Here is a tiny trained network, its code and every weight. The questions are about switching its units off for an input and a target symbol, where a switched-off unit gives its printed mean instead of its output.

import numpy as np


def w(rows, s, z=0):
    codes = np.array(rows[::2]) - 128.0
    scale = np.full(codes.shape[1], s)
    scale[-1] = z or s
    return codes * scale


def softmax(a):
    e = np.exp(a - a.max(-1, keepdims=True))
    return e / e.sum(-1, keepdims=True)


def log_softmax(a):
    a = a - a.max(-1, keepdims=True)
    return a - np.log(np.exp(a).sum(-1, keepdims=True))


def net(x, mask):
    ids = ['αβγδεθλξπστψω'.index(c) for c in x.split()]
    T = len(ids)
    res = E[ids] + P[:T]
    u = 0
    for l in range(2):
        r = res
        for j in range(3):
            rows = slice(3 * j, 3 * j + 3)
            q, k, v = (r @ M[l][rows].T for M in (Q, K, V))
            z = softmax(np.where(np.tri(T) > 0, q @ k.T / 3**0.5, -1e9)) @ v
            o = O[l][rows]
            res = res + np.where(mask[u + j], z, o[:, -1]) @ o[:, :-1]
        u += 3
    return log_softmax(res[-1] @ U[:, :-1].T + U[:, -1])


Q, K, V, O = {}, {}, {}, {}
E = w([
[97,142,78,46,157,105,155,163,129],'α',
[124,126,126,119,143,77,155,152,92],'β',
[135,142,162,119,139,64,137,140,105],'γ',
[90,105,122,86,154,114,151,154,83],'δ',
[108,112,140,89,86,121,79,70,93],'ε',
[97,118,47,112,119,174,90,124,91],'θ',
[168,94,157,114,178,139,124,149,41],'λ',
[173,120,70,155,175,126,109,129,69],'ξ',
[193,154,99,89,94,135,187,160,92],'π',
[81,109,170,177,59,139,122,152,94],'σ',
[136,129,86,136,57,101,179,144,180],'τ',
[125,116,192,101,84,165,169,191,68],'ψ',
[119,5,165,142,133,130,124,157,142],'ω',
],0.02)
P = w([
[100,109,53,74,133,41,91,167,84],'0',
[76,173,101,157,170,81,195,91,63],'1',
[146,150,118,68,103,91,51,199,150],'2',
[93,140,104,156,144,147,215,80,57],'3',
[160,116,155,85,97,137,64,167,171],'4',
[120,101,124,165,139,203,229,66,80],'5',
[175,47,173,103,87,189,82,138,198],'6',
[148,93,140,162,124,252,237,43,101],'7',
[131,76,193,125,112,113,21,134,182],'8',
],0.011)
Q[0] = w([
[132,118,184,187,186,111,132,244,232],'0.h1',
[126,106,105,169,89,129,7,159,250],'0.h1',
[128,189,197,107,123,106,198,39,113],'0.h1',
[157,142,140,79,1,100,70,50,96],'0.h2',
[39,140,59,91,169,191,136,60,124],'0.h2',
[146,171,134,117,208,103,132,87,230],'0.h2',
[64,143,144,142,113,157,157,37,72],'0.h3',
[68,136,108,141,98,154,197,108,92],'0.h3',
[130,143,117,149,137,121,139,43,178],'0.h3',
],0.0094)
K[0] = w([
[89,137,126,62,128,34,96,82,87],'0.h1',
[75,147,101,77,175,12,134,191,95],'0.h1',
[187,117,85,188,130,196,116,103,112],'0.h1',
[127,124,131,129,49,98,118,36,107],'0.h2',
[63,127,53,76,128,182,139,103,138],'0.h2',
[133,159,72,61,146,43,134,133,188],'0.h2',
[154,92,180,209,59,210,76,87,99],'0.h3',
[127,92,124,198,107,199,138,111,158],'0.h3',
[95,78,108,139,132,83,83,58,130],'0.h3',
],0.011)
V[0] = w([
[83,145,163,72,94,131,117,63,127],'0.h1',
[192,179,54,118,198,168,154,123,108],'0.h1',
[195,150,3,161,108,178,65,135,96],'0.h1',
[117,127,131,97,154,124,164,116,124],'0.h2',
[74,144,70,125,134,187,161,152,139],'0.h2',
[173,104,170,161,27,117,72,128,82],'0.h2',
[91,122,107,109,61,113,116,135,92],'0.h3',
[123,154,142,93,85,124,68,23,105],'0.h3',
[170,121,87,70,130,153,161,131,127],'0.h3',
],0.0072)
O[0] = w([
[196,119,112,95,76,116,213,82,80,190],'0.h1',
[52,139,198,79,186,165,150,143,177,106],'0.h1',
[68,160,87,83,214,181,154,134,188,124],'0.h1',
[137,120,158,100,128,114,152,110,133,159],'0.h2',
[127,158,194,172,59,90,112,123,95,130],'0.h2',
[104,165,2,85,135,131,168,223,131,179],'0.h2',
[124,106,138,124,148,77,103,73,116,254],'0.h3',
[102,169,224,110,143,79,209,72,144,215],'0.h3',
[125,116,114,72,106,120,177,127,94,164],'0.h3',
],0.0068,0.0054)
Q[1] = w([
[156,155,226,130,117,96,116,93,119],'1.h1',
[78,125,150,85,168,120,177,19,47],'1.h1',
[120,189,99,52,89,98,142,145,100],'1.h1',
[163,124,69,204,194,193,84,208,194],'1.h2',
[82,171,116,137,143,149,225,77,65],'1.h2',
[162,162,190,40,154,104,83,92,194],'1.h2',
[175,155,129,95,95,130,21,248,199],'1.h3',
[184,146,180,146,138,140,99,135,255],'1.h3',
[121,129,104,129,88,90,230,146,113],'1.h3',
],0.0091)
K[1] = w([
[141,154,109,206,159,117,208,129,71],'1.h1',
[254,121,117,108,186,247,181,66,104],'1.h1',
[151,204,133,80,96,132,120,85,98],'1.h1',
[133,128,93,107,215,29,147,171,87],'1.h2',
[157,137,98,146,85,206,176,142,117],'1.h2',
[171,99,121,132,185,139,15,74,164],'1.h2',
[102,181,133,97,188,11,42,146,100],'1.h3',
[115,171,108,140,181,107,117,137,70],'1.h3',
[182,81,205,138,135,183,139,144,141],'1.h3',
],0.0089)
V[1] = w([
[44,89,144,75,93,79,51,79,157],'1.h1',
[80,170,137,148,2,120,176,168,208],'1.h1',
[39,232,149,176,65,42,209,116,125],'1.h1',
[88,82,166,166,109,87,121,98,170],'1.h2',
[163,146,123,86,163,71,141,70,113],'1.h2',
[61,153,40,148,104,144,74,88,76],'1.h2',
[143,138,92,123,75,117,253,220,183],'1.h3',
[153,25,100,134,193,100,154,94,223],'1.h3',
[185,67,235,91,187,161,149,209,33],'1.h3',
],0.0076)
O[1] = w([
[148,89,99,190,185,174,84,179,47,233],'1.h1',
[83,36,82,29,178,126,154,59,96,44],'1.h1',
[118,35,140,132,144,173,117,79,160,254],'1.h1',
[185,186,182,176,181,90,158,128,82,123],'1.h2',
[77,153,129,44,67,42,176,176,127,238],'1.h2',
[180,111,49,120,136,178,166,197,150,202],'1.h2',
[6,126,101,213,49,118,65,142,53,99],'1.h3',
[103,65,115,120,142,73,168,242,144,67],'1.h3',
[149,173,96,2,187,129,99,83,68,182],'1.h3',
],0.0081,0.007)
U = w([
[131,112,33,95,121,78,132,197,74,193],'α',
[156,94,159,97,102,136,42,149,180,252],'β',
[146,102,254,123,86,93,45,100,207,244],'γ',
[83,197,141,148,155,128,155,139,174,178],'δ',
[198,160,111,210,119,132,130,89,131,139],'ε',
[67,134,162,184,93,110,143,146,119,137],'θ',
[25,178,110,102,117,106,136,115,137,27],'λ',
[151,224,140,125,96,122,168,138,131,44],'ξ',
[151,108,116,128,108,84,246,61,113,18],'π',
[128,135,164,143,175,110,142,115,90,63],'σ',
[105,175,101,127,126,123,89,72,79,19],'τ',
[90,117,98,138,209,180,192,105,149,121],'ψ',
[101,139,144,131,134,110,136,129,122,61],'ω',
],0.007,0.0041)

Each question gives the input, a string of symbols that net reads in full, and the target symbol t.
The units are the heads (3 rows each of Q, K, V and O). Each row of codes is followed by its name. A weight is (code - 128) times the scale printed after its matrix; where a second scale follows, it is the last column's (O and U).
mask holds one flag per head, layer by layer. A switched-off head (its flag False) gives its mean, the last column of its rows in O, instead of its output. The means were averaged over made-up inputs and are rounded, as every weight is.
A unit's drop is (log p(t) with every unit on - log p(t) with that unit switched off) / (log p(t) with every unit on - log p(t) with every unit switched off).
The circuit of an input: a set's keep is (log p(t) with only the set's units on - log p(t) with every unit switched off) / (log p(t) with every unit on - log p(t) with every unit switched off). Starting from all 6 units, units are removed one at a time, each time the one whose removal leaves the highest keep (on an exact tie, the one counted first), for as long as the keep stays at least 0.8.
units of the circuit, in order: the units of the circuit, biggest drop first
unit that matters most: the unit with the biggest drop
which heads matter: for each layer, one digit per head in row order, 1 if its drop is at least 0.15 and else 0, layers parted by /
input α ψ ε γ, target τ: which heads matter	000 / 001
input ε α π τ ε σ β, target α: which heads matter	011 / 100
input β γ σ θ α θ λ, target α: units of the circuit, in order	(0.h2; 0.h3; 1.h1)
input ε γ γ ε α ε, target π: which heads matter	101 / 000
input ε τ ψ γ τ ε γ γ β, target α: which heads matter	111 / 001
input α α γ ε ω δ, target α: which heads matter	100 / 001
input ψ ε γ θ ε γ, target ψ: which heads matter	110 / 010
input ε ε λ θ, target ξ: which heads matter	010 / 100
input λ ε ε θ δ ξ, target δ: units of the circuit, in order	(0.h1; 1.h1)
input ε δ ψ σ, target τ: unit that matters most	1.h3
input α ε ε τ σ, target α: units of the circuit, in order	(0.h2; 1.h1)
input ε λ ε α, target ξ: units of the circuit, in order	(1.h1; 0.h2)
input ε ε ω, target α: which heads matter	110 / 001
input ε ε θ α, target ψ: units of the circuit, in order	(0.h1; 1.h2)
input τ ε θ ε, target ψ: units of the circuit, in order	(0.h1; 0.h3; 1.h2)
input θ τ ε δ λ α ε ω, target α: units of the circuit, in order	(1.h3)
input δ ε τ γ λ ε ε σ, target ε: units of the circuit, in order	(1.h2; 0.h1)
input γ α α α α θ ψ α α, target γ: which heads matter	010 / 010
input ε δ ε δ, target π: units of the circuit, in order	(0.h1; 0.h3; 1.h1)
input β ψ ω γ, target α: units of the circuit, in order	(1.h3)
input γ ψ ψ α δ γ ε, target α: units of the circuit, in order	(0.h2; 1.h1)
input ε γ γ λ ε ε τ, target α: units of the circuit, in order	(0.h2; 1.h1; 1.h3)
input γ δ ε ε, target π: units of the circuit, in order	(0.h1; 0.h3; 1.h3)
input α δ ε ε ε σ ε θ, target ε: units of the circuit, in order	(1.h2; 0.h2)
input λ ε θ γ, target ψ: which heads matter	100 / 010
input τ δ γ α ε, target α: which heads matter	010 / 100
input τ ε γ ε τ δ, target θ: unit that matters most	1.h3
